Group and class of each row
[  0 -14 -10   1  20  12 -28   9 -12 -12  14  24  18   9   6  24   3  -6
  -2  19   3 -26  -5 -12  -6  -6   0 -23 -11  20  11   0  18  22 -17   3
   8  23   4   2  -5   7  10 -15  -4  11  16 -19   5 -17] -> Zp/(19)
[-27  -8  11  10  -7  14 -28  18  -9 -51   9  27   3   8 -19  48 -17 -62
  -5  59  -3 -33 -17 -22   3  10   4  -6  -7  28  25  11  -3  -4  19  18
  11 -21  21  15  22  21 -24 -42  -3  -4  22  10 -54   0] -> SG/(11)
[-10 -22   2   0  -4   3 -32   4 -10 -28  15   4  -5  15  -5  12 -11 -25
   8  14  24  14  12   2   6   2  19  -1 -50  13   8   1  -2  16  -8   9
   0   6 -16   7   6  -1  -6   3  10   5  -4  -6   9   8] -> JM/(28)
[-30 -24  -7   3  -1  16 -19  -3 -20 -13  26 -15  13  -2   4 -15 -23 -17
  -4 -13   7   5   5 -23   4  10  15  11 -18  -2   2 -16   8 -10 -13   2
   5  -3  14  -7  27  21 -13  11  13   3   2  13  -1  18] -> JM/(15)
[-21   8 -19  11 -44   8 -23 -20 -10 -22  13  -5   5  -1 -11  11   8 -34
   4  23  20 -19  -1   8  -4  -5   7   3   3  -2  -9 -20  10 -36 -14 -10
 -10  11   6   8   7 -19   2 -11 -12  -1  -1   5  -5 -13] -> SG/(11)
[-57  21 -10 -22 -86 -22 -10 -39  16  82 -39 -66 -35  11   9 -86  47  37
 -86 -86  12 -20 -33  21 -34  30  30  54  66  26  15 -54  -9 -86  16 -86
 -13 -35 -11 -82 -86 -59  -7  86  30  29 -72  86 -13   8] -> SG/(11)
[-36 -15   2   0 -26 -14 -17  10   8   0  24 -17 -19   2  -6  25   6 -38
 -25  30  -6 -37  -1   8 -10  15  21   6   4   3  17 -10  25  -7  24  -7
  -6 -28   7 -22 -13   4 -11   0  10  10   6  23 -15 -14] -> SG/(11)
[ -4 -12  -7 -17  20  -8 -12  34 -13 -36   8  19   8  10  18  12   3   3
  -8  -5   9  41 -15 -11  -8  18   9 -11 -29  86   2  10   4   8 -25 -11
   4  16  -5  -1 -23  17   3 -17   9  39  16   9 -19 -12] -> Zp/(23)
[ -9   7 -18  15  18  -9   3  14  30 -12   6  -1   6 -12  -4  21   3 -10
  18  41 -12  -2   0  -5   7 -14  -1   0  11  42   9  37  16  12  33  19
   4 -16  10   0  11   0  -5  40  -5 -11   7 -13  17   8] -> TL/(24)
[-40  -6   3 -11 -21 -18 -37  21 -12 -39  11  18 -18  37  -2  44   0 -13
 -40  54  -8 -13 -13  -6 -14   7  -1  -5 -19 -11  28  46   7 -21  54 -22
  18 -54   0   6  -8  11 -34   4  16  35  19 -12  -6  25] -> TL/(5)
[ -3 -17 -11  -7  -1  -8 -13  35 -31 -34  18   8   5   0  -8  28  42 -15
 -28   3   3 -29 -20  -6  -6   1  11   5 -12  25   7 -34   2  29 -16   8
   9  -1  -6  12  -3   2  29   7  -1  18  10 -29  -3 -24] -> Zp/(23)
[ -9 -11 -26   9 -30   6 -22  -5  -4 -22   9  -4  -6  -3 -15   9   4 -34
   5   8   7 -13   6 -17 -63 -18  -4   7 -10  -5 -24 -22  11  -7 -12  -8
   1   8  18  12 -86  10   4  17 -11   6  15   5  11  12] -> SG/(13)
[ -9 -49  -5 -16   4   1 -35  32 -10 -16   3  18   5   4  -5  18   6  -8
 -22 -15   4 -10 -28 -16 -15  23  13 -18 -18  53   5  -9   2 -46 -13 -18
   9  -2   1  -7 -19   8   8  -3   8  30  -1   0 -10  -8] -> Zp/(19)
[ -7 -13  -9 -11   7   6 -20  33  13 -31   8  20  -6   0   0  15 -13 -31
 -23   7  -4   0 -15  -5 -16  18   5  -3 -23  37  14 -11   9  25  -6 -13
  12  24  -5 -12 -22   1  11 -12   5  28  10   6  -8  -7] -> Zp/(23)
[  6  -2  -9  15 -32   5   9   0 -13  -3  18  -6 -14   1 -38  12   1 -32
   5  23 -16 -24   1 -10  11  -7   3  -3   8  -7 -25 -20  -3 -13  -7   3
   1 -19  12  14  14  -7  -5  -8 -30  -7   5   9  -1 -11] -> SG/(13)
[-18 -18  -9   2  -7 -15 -14  14  -1 -23  14  10 -20  -8 -19  21   3 -25
  -2  29  -7  -1   5  -4   8  54   2  -5 -17  10  17   1  -7   3  34  -6
  11  -5  11  -8  -3 -15  -8   2  18  22  14   0   5  -4] -> TL/(24)
[-15 -16  40  -3 -14 -12  -7   1  -3 -12  17  17 -13   7 -12   9   4   7
  -2  21  -3  -3  -2  -4   7   7  -6   2 -21  -6  -7  23   1 -11  16  -1
  15   1  15  14  -8  -4  -7  -1  20  23   3  -7   9   9] -> TL/(5)
[-20 -10 -10  28 -43   6 -32  -9 -10  -4  12  -8 -10   1 -28  19   8 -12
 -21  15  10 -30  -8  -9   5  -2  -2   0   8   8  -2 -25   2 -20   9 -19
  14  -3  -6 -10 -11   9 -10 -15   4   4   3  20   9  30] -> SG/(13)
[-11 -16  -2  -5 -16 -27 -11  10   2 -16  -8   1  -9   4  -9   2  22 -10
  11   6   7   9  -2   1  14   4   9 -13 -18  16 -15  -4  -3   4   4 -18
  -3  12  10  26 -12 -24  29  -2   7  35 -11 -16  20   5] -> TL/(24)
[-24   9  -6   4 -34   3 -26   0 -12  11  24  -4   2   5  -9  21  -7 -35
 -10  24  17  -3  -8  -6 -14  20   9   6   9  16   1 -17 -15 -15  -1  -5
   5  -4  10   2   0 -17  -2  -8   5  -7  13  16   2   4] -> SG/(11)
[ -5 -24 -26  -5   7  -8 -36  45 -12 -37   7  10  -2   6   0  15   9 -11
 -24 -19  11 -26 -21  -3  -9   6  14  -2 -30  38  17 -12  10  10 -28 -19
   9 -10  -6  -4 -18  11  16   0  -4  45  -5  29  -8  -8] -> Zp/(19)
[-13 -33  11 -14  22  -5 -25  30 -11 -22  -8   8   1   8  15  25  -6  11
  -9 -11   3   2 -15  -5 -37   9   8   0 -46  46  26  12  -1  23  -3 -22
   4   4 -15 -10 -22  -3   1 -20   8  28   9  -2  -6  -5] -> Zp/(19)
[  3 -21  -1 -21  20  11  -7  22 -18 -18  12   2   2  10  -9  17   8 -13
 -20  -8   2  -8 -11  10 -16  12  -8  -6 -33  36   7 -26   9  16 -27 -10
  -1  13 -18  -8 -16  10  -1 -19   7  29  15   4 -20  -7] -> Zp/(23)
[-35 -21   1  13  -6 -27 -26  13  15 -25  16   3  14  -4  -2  30   7 -36
 -18  34  -8   0   1   0 -11  21  -1   3  -7  10  19  22   1  -2  23 -14
  27 -24   2 -23  -3   5 -16   0   8   1   0 -22  12  -5] -> TL/(24)
[-10 -24 -11  12   2  -3 -38   4 -19 -32  29  -4 -17  15  -6  26 -16 -23
   9  37  15  18   3 -26   5  -1   6 -19 -49   7  -2  -1  13  13 -15  28
 -16  -7  15  12  38  25 -21 -14   2  24   4  -9   3  28] -> JM/(15)
[-12  -8   6   1 -64  -2 -33  43 -15 -43  -2  28  12   4  18  46  -3 -33
  16  14  -2  -7 -12 -22 -11 -43  -3 -20 -35  27  17  -1   3  26 -11  27
   8  -2   4   6   3  27   8 -15  -3  22  27 -22  -1  -6] -> Zp/(19)
[  9 -33  -7 -13   7  -1 -11  26 -23 -44   7  18  16  18 -16 -15   4 -39
  17   1  17   6  13 -11  -1  -3  -5 -17 -27  18  -3 -34  -1  37 -34   7
  15  14  18  26 -21   5  25 -14 -11  13  13  -4   3  -9] -> Zp/(19)
[ -8 -18  -4  -2  -3 -16 -22  11  -5  -9   2   7  -3 -15 -17   3  14 -13
   2  25   6   3   0 -10   7  10   5 -19 -17  13   6  18   5   6   8  -4
  -6  19  10  -4  -7 -15   1   0   4  31   4  22  32  18] -> TL/(24)
[ -7 -12 -24   3   9   2 -37  36 -53 -30  20  18  10  14  -1  13   1  -1
 -11  -8  12 -17 -28 -16   1   9  -3  17 -29  46  16 -13   0  15 -20 -11
  12  45   0  -6 -10  18   2   1   4  34  18   0   7  -2] -> Zp/(19)
[-35  -6  12  32  42   5 -18  24   1 -34  24  -4 -23   8  18  48 -16 -35
 -47  43  -9 -15 -15 -11 -18  11   6  -3 -23  15  43  44  20  36  37   6
  35 -57   2 -27  24  15 -24 -15  16   7  11 -17  14   8] -> JM/(28)
[ -9 -26  -9  29  -4   4 -24 -19 -14 -43  23   7 -12  -7 -17  12 -18 -48
  -5  11  18  -5   8 -22  10  -2  11   0 -30  11  -4  -7   0  -4  -6  11
  -8   0   9  16  11  -3   4   0   9  15  15  -8   8  15] -> JM/(28)
[  6 -18  12  11  13 -11 -11  20   3 -20  10   9  -4  -6 -17  26  13 -19
  18  18  -1  18   9  -2  12  -8  -1  -9  -7   3   8  19   3  29   7  11
  11  10  14   8  10 -14  10   1   2   7   7 -29  -2  -7] -> TL/(24)
[-28 -40 -15  22 -33   2 -51   8 -25 -21  53 -10 -18   4  -6  22  -3 -47
 -34  39   3 -32 -12 -14 -11  20  12   6   4  25   4   0   5 -20  13   2
   2 -23  18  -3   1   9 -16  -8   0   6  -3  -2  -8 -13] -> SG/(13)
[ -8 -26  16 -17  26  -5 -14  35  -4 -23  14  19   2   8 -86  27   2  -6
 -19  15   2 -11 -10  -1 -17  53  10  -7 -24  33  22  -5  -5  34  -1  -8
  11  -6  -9  -2 -20  18  -1 -21   8  28   5  -1 -14 -14] -> Zp/(23)
[ -2 -10   2  20 -11 -11 -25  14   0 -12   8  20   5   1 -17  20  -1 -39
   9  67   8  -8   0 -20  15  -3  -1 -13 -17 -16  -2  13 -15 -21   9   5
  17   5  23  28  15  10  -9 -17   0  32  21 -25  26 -14] -> TL/(5)
[-29 -28 -27  15  32  -2 -39  11  -4 -35  32  -5 -18   7   3  27 -14 -31
 -29  22  10   4   4 -19  -5  -4  10  10 -39  21  27  14   7  14  24  26
  16 -27  -2 -17  17  20  -6  -7  23  28  17  -2   9  -7] -> JM/(28)
[ -7 -20 -28  15   7   8 -28  17  -9  -7  33  -4  -6   9  -6  20 -11 -26
   3  23 -14   1 -14 -25   7   0  18   4 -26  23  17   4   9   2  -3   8
  11 -12  14 -18  17   9   0  -1   7  10  18 -18   6   0] -> JM/(28)
[ -1  -5  15  11   0 -17  -7   8   7 -14  38  12 -16   9   4  16 -13 -15
 -18  41 -18   2   7  -4   0   9 -11  -2 -23  11  24  34  -3   5  43   4
  11 -13  10  -8   4 -13 -23   0  18  17  20 -57  14  21] -> TL/(24)
[ 16 -18 -24  10 -19 -19 -10 -16   1 -21  18  13 -13  -2 -18  -2   3   0
   7  18   1   2  16  18  10  -1  -7 -12 -17  -9 -13  17   0  -5   2   2
  15  10  15  23 -12   6  -1  14   6  16  -4  -8  16  17] -> TL/(5)
[ -9 -36 -10 -24  -1  -9 -27  21  -5 -25  28  -4 -18  15  -7   3  -8   3
 -13   8   7  15   0 -11  -4  -3  17  -6 -30  10  12 -24   6   1   9   4
 -21  37  -1   0   7  -1   1  11  16  24   7  -7   5  14] -> JM/(28)
[ -5  -8  10   5  12  17  -9  27   2 -23   5  18   7   1  -5  26   2   0
 -23  11  13 -14 -19  -6  -8   7  -1   0   2  20  13   2  10  16  52  -7
  16 -12   0  -2  -2  10   3   4  13   4  14   2 -15 -12] -> Zp/(19)
[-28 -17  -2   7 -27 -33  -6  -9  -3 -18   7  11  -6 -13 -25 -23   4  23
  -3  -5   8  18   0   8   7   0  -4 -14 -10 -23 -17  -6 -10 -18  18  -2
  -9   6   9  29 -10  -9   2  22   6  14  -2 -10  21   5] -> TL/(5)
[  6 -14  -2 -27  23  -8 -17  24 -21 -38   3  15   8   9  -1   6  -5  -7
  10  -6   4   6  -4  -2  22  -4   5  -4 -42  30  10   4  15  20 -20   7
   2  11  -1   4 -11  10  16  -7 -15  23   6 -15   1 -17] -> Zp/(23)
[ 15   5 -20   5  31  17 -19  44 -20 -13 -29  15  11  11   2  12  86  -9
  17   5  12 -16   1  -8  10 -10  -2  12 -20  20  -9  -6  -4  29  -1  14
  22  16 -21   4   2  11  43 -12 -11   7  37 -18  -1  -4] -> Zp/(19)
[-16   3 -17  21 -40   2 -35  -5  -2 -11  24  -7  -8   8  -6  18   7 -34
 -21  21  13 -22  14  -7  -4   7 -24  -2  11  -5 -11 -13  -5 -20  12 -14
  15 -18  11  23  14  21  18  -2   0   0   7  13   8  19] -> SG/(13)

Group, then class
[ -1  -4 -10  -4  15 -11  19  10   2 -17   8 -18 -10  -7   4  -1   4  13
  -6   2  -1   1 -13  26  12  -9  -2   5  11  -1  -1 -25  -7  -5   0 -16
   3   8  10  -1 -15  -4   2  -1   0  -4   1  -8  10   1] -> FJ/T
[ 13 -14 -15  -2  13 -18  23  11  -6   2  22 -27 -14   1   5  -2   4  18
   0   1  -4   3 -14  24  15  -9   2   8  11  -3   0 -30  -2  -6   4 -17
   3 -11  15   5 -12  -4   1  -2  -3  -7   2  -4   8  -1] -> FJ/F
[ -5  30  -4   1  10 -11  16   6   3 -24  11  -7 -19 -10   0   4  -1  22
  -4  -9  -9   7 -10  16  16 -10   2   4   7   2  -5 -29  -8  -2  -1 -15
  -2   7   7  -3  -2  -4  -1   5   3  -6  -1 -12   9  -3] -> FJ/P
[ 17 -18  -4   1  -6  11 -18  -6  -2  36  -2   1   7 -10   3  -1  -6  -6
  13   9   7   3  -7 -20   9  13   1  -1  -5  -2  -6  12  11  -5   7  22
   3 -27 -17  10  11   5   3   0  -6   5   6  16   3   5] -> Cj/C
[  5   4   3   5  -6  15 -26 -10   1  26  -9  14   8 -15   2   1  -7  -8
   9   3   2   3  -6 -23   7  10   0  -2  -7   2  -6  13  10   4   1  24
  -2 -17 -23   4  13   6   2   1  -2   5   0  15   0   7] -> Cj/C
[  6  -1 -13  -1  14 -20  17   8  -6  -5  16 -22 -11   0   2   3   3  21
  -2  -1 -11   6 -11  20  13 -13   0  10  10   0   0 -30  -2  -5   3 -20
   1  -8  14  -1  -8  -4   1   0  -4  -7   1  -5  11   0] -> FJ/F
[ -4  43   0   4  13   6  -9  -4   3 -13   5   5 -19 -24   3   1   3  -1
   1 -11 -16  -9 -37  17  39  -6  -4   3   2   5  -1 -38   0   7 -13  -4
  -3   9  -4   5  -7  -6  -5   2   8  -5  -2  -8  -8   4] -> FJ/P
[ 13 -10 -16   0  11 -12  17   8  -2  -2  13 -21  -9 -12   1   2  -1  25
   4   5   3  12  -4  10   9  -4   0   6  10  -3  -9 -18  -4  -8  16  -4
   5 -12   2   2   0   2   4   4  -6  -1   3   1  15  -4] -> FJ/T
